Below are the code and all the weights of a small trained network. Each question names an input and a class and asks about switching units off, where a switched-off unit gives its printed mean instead of its output.

import numpy as np


def w(rows, s, z=0):
    codes = np.array(rows[::2]) - 128.0
    scale = np.full(codes.shape[1], s)
    scale[-1] = z or s
    return codes * scale


def f(y):
    return y / 2 * (1 + np.tanh(0.7978845608 * (y + 0.044715 * y**3)))


def log_softmax(a):
    a = a - a.max(-1, keepdims=True)
    return a - np.log(np.exp(a).sum(-1, keepdims=True))


def net(x, mask):
    res = np.array(x, float).reshape(1, 3) / 4 @ E
    y = f(res @ A[0][:, :-1].T + A[0][:, -1])
    res = res + np.where(mask, y, B[0][:, -1]) @ B[0][:, :-1]
    return log_softmax(res[-1] @ U[:, :-1].T + U[:, -1])


A, B = {}, {}
E = w([
[44,178,110,99,230,101,179],'x0',
[2,157,171,99,90,228,18],'x1',
[183,127,95,233,132,42,15],'x2',
],0.008)
A[0] = w([
[24,122,152,131,139,118,67,158],'N1',
[121,149,71,130,175,61,225,189],'N2',
[175,60,106,159,76,105,55,134],'N3',
[214,42,73,2,104,99,219,245],'N4',
[80,180,172,113,131,221,48,240],'N5',
[84,188,189,50,200,161,166,252],'N6',
[225,155,40,207,177,94,71,230],'N7',
],0.0094,0.0039)
B[0] = w([
[124,64,100,28,177,179,64,204],'N1',
[112,158,97,149,252,155,119,196],'N2',
[70,22,185,200,73,103,112,208],'N3',
[121,153,169,161,113,165,212,213],'N4',
[48,90,112,51,88,204,56,252],'N5',
[2,69,91,147,218,163,127,225],'N6',
[73,142,145,143,106,56,49,244],'N7',
],0.0096,0.012)
U = w([
[243,149,184,93,100,177,185,170],'0',
[200,199,78,147,194,104,63,40],'1',
[65,129,139,74,124,255,80,209],'2',
[120,99,113,65,144,106,69,149],'3',
[228,126,138,12,157,132,105,2],'4',
[186,77,158,176,33,90,70,179],'5',
[203,152,106,52,132,144,105,2],'6',
[115,117,132,149,205,158,204,55],'7',
],0.0093,0.0049)

Each question gives the input, the list of numbers given to net, and the class t.
The units are the neurons (one row each of A and B). Each row of codes is followed by its name. A weight is (code - 128) times the scale printed after its matrix; where a second scale follows, it is the last column's (A, B and U).
mask holds one flag per neuron, in row order. A switched-off neuron (its flag False) gives its mean, the last column of its row in B, instead of its output. The means were averaged over made-up inputs and are rounded, as every weight is.
A unit's drop is (log p(t) with every unit on - log p(t) with that unit switched off) / (log p(t) with every unit on - log p(t) with every unit switched off).
The circuit of an input: a set's keep is (log p(t) with only the set's units on - log p(t) with every unit switched off) / (log p(t) with every unit on - log p(t) with every unit switched off). Starting from all 7 units, units are removed one at a time, each time the one whose removal leaves the highest keep (on an exact tie, the one counted first), for as long as the keep stays at least 0.8.
units of the circuit, in order: the units of the circuit, biggest drop first
top k neurons: the k neurons with the biggest drops, biggest first
drop when u is switched off: that unit's drop, to one decimal
input [3,-5,8], class 5: top neuron : N3
input [7,0,8], class 1: units of the circuit, in order : N5, N6
input [8,-8,3], class 1: units of the circuit, in order : N7, N2
input [4,-8,2], class 1: units of the circuit, in order : N6, N2
input [2,5,8], class 3: units of the circuit, in order : N6, N4
input [-5,3,3], class 5: units of the circuit, in order : N6, N3
input [-7,-7,-5], class 0: units of the circuit, in order : N6, N4
input [0,-1,-3], class 7: top 2 neurons : N5, N1
input [3,-7,4], class 1: top 3 neurons : N2, N7, N6
input [-6,4,4], class 5: units of the circuit, in order : N3, N6
input [-5,-8,1], class 5: top 3 neurons : N7, N6, N3
input [-2,-5,2], class 5: top 2 neurons : N6, N7
input [3,-8,5], class 1: top 2 neurons : N2, N7
input [-8,-6,-1], class 5: top neuron : N3
input [6,-1,-8], class 7: drop when N5 is switched off : 0.2
input [-3,-2,-4], class 7: drop when N5 is switched off : 0.3
input [3,-1,4], class 1: drop when N5 is switched off : 0.3
